Here is a tiny trained network, its code and every weight. The questions are about switching its units off for an input and a class, where a switched-off unit gives its printed mean instead of its output.

import numpy as np


def w(rows, s, z=0):
    codes = np.array(rows[::2]) - 128.0
    scale = np.full(codes.shape[1], s)
    scale[-1] = z or s
    return codes * scale


def f(y):
    return np.maximum(y, 0)


def log_softmax(a):
    a = a - a.max(-1, keepdims=True)
    return a - np.log(np.exp(a).sum(-1, keepdims=True))


def net(x, mask):
    res = np.array(x, float).reshape(1, 6) / 4 @ E
    y = f(res @ A[0][:, :-1].T + A[0][:, -1])
    res = res + np.where(mask, y, B[0][:, -1]) @ B[0][:, :-1]
    return log_softmax(res[-1] @ U[:, :-1].T + U[:, -1])


A, B = {}, {}
E = w([
[137,106,130,117],'x0',
[115,165,124,148],'x1',
[162,210,138,45],'x2',
[119,149,125,140],'x3',
[103,179,5,111],'x4',
[22,111,147,92],'x5',
],0.012)
A[0] = w([
[157,128,202,152,124],'n1',
[72,100,134,166,120],'n2',
[151,168,219,171,199],'n3',
[6,112,156,62,97],'n4',
[140,125,34,123,172],'n5',
[121,123,14,95,5],'n6',
[79,168,204,145,205],'n7',
[169,161,123,174,198],'n8',
[191,128,101,145,210],'n9',
[136,162,34,142,149],'n10',
[147,186,166,33,64],'n11',
[137,22,101,179,87],'n12',
[63,90,121,150,127],'n13',
[92,182,136,102,226],'n14',
[143,124,167,159,167],'n15',
[121,159,141,42,68],'n16',
[146,97,149,109,183],'n17',
[236,59,76,227,16],'n18',
[150,134,184,29,97],'n19',
[119,69,74,208,84],'n20',
[174,183,144,104,75],'n21',
[56,129,76,114,205],'n22',
],0.014,0.0018)
B[0] = w([
[73,104,224,138,206],'n1',
[123,148,100,190,184],'n2',
[120,102,177,68,219],'n3',
[254,63,64,61,249],'n4',
[82,74,218,26,219],'n5',
[55,117,187,63,232],'n6',
[151,126,164,86,201],'n7',
[173,107,84,100,188],'n8',
[189,84,67,63,194],'n9',
[111,92,161,87,237],'n10',
[76,205,65,215,238],'n11',
[90,154,139,159,204],'n12',
[135,171,39,194,189],'n13',
[146,127,121,109,199],'n14',
[125,82,165,129,177],'n15',
[137,187,114,230,208],'n16',
[122,115,160,143,166],'n17',
[163,139,99,171,229],'n18',
[103,150,136,162,216],'n19',
[102,185,87,181,199],'n20',
[135,158,96,152,202],'n21',
[172,126,195,98,208],'n22',
],0.0087,0.012)
U = w([
[81,103,190,73,125],'0',
[248,116,65,92,239],'1',
[79,196,62,157,5],'2',
],0.013,0.0018)

Each question gives the input, the list of numbers given to net, and the class t.
The units are the neurons (one row each of A and B). Each row of codes is followed by its name. A weight is (code - 128) times the scale printed after its matrix; where a second scale follows, it is the last column's (A, B and U).
mask holds one flag per neuron, in row order. A switched-off neuron (its flag False) gives its mean, the last column of its row in B, instead of its output. The means were averaged over made-up inputs and are rounded, as every weight is.
A unit's drop is (log p(t) with every unit on - log p(t) with that unit switched off) / (log p(t) with every unit on - log p(t) with every unit switched off).
The circuit of an input: a set's keep is (log p(t) with only the set's units on - log p(t) with every unit switched off) / (log p(t) with every unit on - log p(t) with every unit switched off). Starting from the 12 units with the biggest drops (on a tie, the unit counted first), units are removed one at a time, each time the one whose removal leaves the highest keep (on an exact tie, the one counted first), for as long as the keep stays at least 0.8.
units of the circuit, in order: the units of the circuit, biggest drop first
k most important neurons: the k neurons with the biggest drops, biggest first
drop of u: that unit's drop, to one decimal
input [8,6,8,4,-2,-4], class 2: units of the circuit, in order => [n11]
input [-4,3,-4,1,0,5], class 1: 2 most important neurons => [n4; n11]
input [-3,-8,-4,1,5,-2], class 0: 2 most important neurons => [n5; n11]
input [-6,1,-4,-1,-2,4], class 1: units of the circuit, in order => [n4; n6]
input [-3,3,7,3,-8,-8], class 0: 2 most important neurons => [n1; n3]
input [6,-1,7,-8,-6,-5], class 2: 3 most important neurons => [n11; n5; n4]
input [3,-4,3,-6,4,-4], class 0: 3 most important neurons => [n4; n5; n6]
input [1,-4,5,-2,-5,-3], class 0: 2 most important neurons => [n1; n3]
input [-3,8,-6,7,5,-7], class 1: 4 most important neurons => [n18; n9; n8; n11]
input [5,-7,-7,0,8,3], class 0: 3 most important neurons => [n5; n6; n22]
input [1,3,-4,-8,2,4], class 1: 2 most important neurons => [n4; n11]
input [-1,-2,5,1,6,-1], class 0: 2 most important neurons => [n5; n6]
input [5,3,7,7,-1,-4], class 2: 2 most important neurons => [n11; n4]
input [-6,-6,-4,0,5,-4], class 0: units of the circuit, in order => [n5]
input [0,-4,-8,-7,8,-3], class 0: 4 most important neurons => [n5; n6; n11; n10]
input [0,4,8,-7,-3,-3], class 2: drop of n7 => 0.0
input [-1,-7,-1,4,4,6], class 1: drop of n4 => 0.9
input [-7,-1,3,-7,1,4], class 1: drop of n4 => 0.6
